Below are the code and all the weights of a small trained network. Each question names an input and a target symbol and asks about switching units off, where a switched-off unit gives its printed mean instead of its output.

import numpy as np


def w(rows, s, z=0):
    codes = np.array(rows[::2]) - 128.0
    scale = np.full(codes.shape[1], s)
    scale[-1] = z or s
    return codes * scale


def f(y):
    return y / 2 * (1 + np.tanh(0.7978845608 * (y + 0.044715 * y**3)))


def softmax(a):
    e = np.exp(a - a.max(-1, keepdims=True))
    return e / e.sum(-1, keepdims=True)


def log_softmax(a):
    a = a - a.max(-1, keepdims=True)
    return a - np.log(np.exp(a).sum(-1, keepdims=True))


def net(x, mask):
    ids = ['Ξαβδεζμπστφω'.index(c) for c in x.split()]
    T = len(ids)
    res = E[ids] + P[:T]
    r = res
    for j in range(2):
        rows = slice(2 * j, 2 * j + 2)
        q, k, v = (r @ M[0][rows].T for M in (Q, K, V))
        z = softmax(np.where(np.tri(T) > 0, q @ k.T / 2**0.5, -1e9)) @ v
        o = O[0][rows]
        res = res + np.where(mask[j], z, o[:, -1]) @ o[:, :-1]
    y = f(res @ A[0][:, :-1].T + A[0][:, -1])
    res = res + np.where(mask[2:6], y, B[0][:, -1]) @ B[0][:, :-1]
    return log_softmax(res[-1] @ U[:, :-1].T + U[:, -1])


Q, K, V, O, A, B = {}, {}, {}, {}, {}, {}
E = w([
[95,136,121,121,149,112],'Ξ',
[84,161,126,126,170,99],'α',
[95,175,124,111,195,116],'β',
[91,151,124,121,169,108],'δ',
[81,169,124,130,167,76],'ε',
[226,192,83,97,151,202],'ζ',
[31,138,151,129,193,88],'μ',
[74,93,130,115,159,107],'π',
[77,23,132,132,188,210],'σ',
[134,82,94,207,163,235],'τ',
[174,106,85,210,226,85],'φ',
[251,15,47,165,121,207],'ω',
],0.019)
P = w([
[187,119,220,201,50,57],'0',
[190,127,188,18,166,113],'1',
[153,152,211,187,124,120],'2',
[174,104,161,34,173,112],'3',
[147,161,183,184,160,142],'4',
[145,91,131,44,171,106],'5',
[137,162,150,182,175,152],'6',
[129,75,100,62,167,103],'7',
[135,144,119,197,191,164],'8',
[106,62,69,72,152,104],'9',
[112,148,88,202,193,160],'10',
[86,50,35,86,146,90],'11',
[103,146,48,212,194,159],'12',
[49,37,10,94,144,78],'13',
],0.014)
Q[0] = w([
[96,102,95,25,164,145],'H1',
[134,103,95,48,171,91],'H1',
[66,155,92,13,244,129],'H2',
[103,188,166,226,93,164],'H2',
],0.011)
K[0] = w([
[110,117,38,150,143,112],'H1',
[103,118,85,123,148,162],'H1',
[92,140,70,137,142,130],'H2',
[112,165,250,113,114,123],'H2',
],0.024)
V[0] = w([
[1,171,139,100,133,171],'H1',
[81,35,161,149,138,200],'H1',
[140,124,136,175,222,58],'H2',
[117,104,76,207,143,250],'H2',
],0.0099)
O[0] = w([
[2,248,135,80,128,124,94],'H1',
[200,217,248,72,70,23,149],'H1',
[115,135,147,207,42,125,248],'H2',
[221,153,143,167,179,120,135],'H2',
],0.0088,0.013)
A[0] = w([
[87,64,185,181,103,2,253],'N1',
[125,94,113,202,152,167,157],'N2',
[131,76,174,154,105,62,49],'N3',
[168,151,160,183,194,151,120],'N4',
],0.0082,0.0053)
B[0] = w([
[138,100,139,103,106,255,247],'N1',
[84,221,192,75,43,100,202],'N2',
[108,64,91,147,120,44,161],'N3',
[34,127,165,111,223,134,184],'N4',
],0.0095,0.016)
U = w([
[148,121,119,158,95,120,9],'Ξ',
[134,105,118,149,94,120,2],'α',
[98,85,58,109,122,76,177],'β',
[111,84,63,112,114,96,169],'δ',
[106,83,66,121,108,100,131],'ε',
[158,112,39,118,140,186,118],'ζ',
[110,143,124,150,142,203,132],'μ',
[121,84,80,79,110,134,103],'π',
[169,174,156,70,1,51,79],'σ',
[118,174,162,177,157,87,138],'τ',
[207,144,147,241,56,238,181],'φ',
[132,47,88,170,177,99,117],'ω',
],0.0084,0.0067)

Each question gives the input, a string of symbols that net reads in full, and the target symbol t.
The units are the heads (2 rows each of Q, K, V and O) and the neurons (one row each of A and B). Each row of codes is followed by its name. A weight is (code - 128) times the scale printed after its matrix; where a second scale follows, it is the last column's (O, A, B and U).
mask holds one flag per unit, heads first, then neurons. A switched-off unit (its flag False) gives its mean, the last column of its rows in O or B, instead of its output. The means were averaged over made-up inputs and are rounded, as every weight is.
A unit's drop is (log p(t) with every unit on - log p(t) with that unit switched off) / (log p(t) with every unit on - log p(t) with every unit switched off).
The circuit of an input: a set's keep is (log p(t) with only the set's units on - log p(t) with every unit switched off) / (log p(t) with every unit on - log p(t) with every unit switched off). Starting from all 6 units, units are removed one at a time, each time the one whose removal leaves the highest keep (on an exact tie, the one counted first), for as long as the keep stays at least 0.8.
units of the circuit, in order: the units of the circuit, biggest drop first
top k neurons: the k neurons with the biggest drops, biggest first
which heads matter: for each layer, one digit per head in row order, 1 if its drop is at least 0.15 and else 0, layers parted by /
input Ξ μ τ μ, target τ: units of the circuit, in order => [H2 N4]
input φ μ τ π, target τ: units of the circuit, in order => [H2 N4]
input τ σ φ β ω Ξ, target ω: units of the circuit, in order => [H2 H1 N4 N2]
input β φ φ β φ τ β τ β ζ, target τ: which heads matter => 11
input φ σ φ φ δ β β Ξ φ, target τ: which heads matter => 00
input φ β ω ζ, target ω: top neuron => [N4]
input φ φ δ α μ σ β τ ω φ φ, target τ: which heads matter => 10
input φ ω ω φ δ σ β β ω μ, target ω: which heads matter => 11
input ζ φ ω π σ σ β β α β β φ ω ω, target ω: units of the circuit, in order => [H2 H1 N4 N3]
input μ β β μ σ μ β α σ β ω Ξ, target ω: units of the circuit, in order => [H2 H1 N4 N3]
input μ β β φ ε ω μ σ β Ξ α μ, target μ: units of the circuit, in order => [N1 H1]
input δ τ α ω μ μ β ε τ β β, target τ: which heads matter => 00
input β α δ Ξ ω φ β μ τ τ δ δ, target τ: which heads matter => 11
input τ μ β α β φ Ξ ε, target φ: units of the circuit, in order => [H2 N1]
input π ε σ β φ σ, target φ: units of the circuit, in order => [H2]
input σ ε β ω β φ, target ω: top 2 neurons => [N3 N4]
input μ Ξ ω ω δ τ, target ω: units of the circuit, in order => [H2 N1]
input ζ σ σ Ξ, target σ: which heads matter => 10
input σ φ β μ φ β τ μ β σ β δ σ, target τ: top 2 neurons => [N1 N4]
input π δ π σ ω τ ε β, target τ: top 3 neurons => [N4 N2 N1]
input β α δ σ β β π φ ζ σ, target φ: which heads matter => 01
input α Ξ ε δ σ β τ α β σ δ μ, target σ: which heads matter => 10
input Ξ β δ δ ε β ε τ δ β β β φ β, target φ: units of the circuit, in order => [H2]
input σ φ β π β ζ β ω μ φ, target ω: which heads matter => 11
input β α φ β δ β β ζ φ δ β μ, target μ: top 2 neurons => [N1 N3]
input τ ω ζ φ β π, target φ: units of the circuit, in order => [N1 H2 H1]
input φ β β ζ β μ φ π, target φ: units of the circuit, in order => [H2]
input α φ ζ ω β μ τ α τ Ξ, target τ: which heads matter => 01
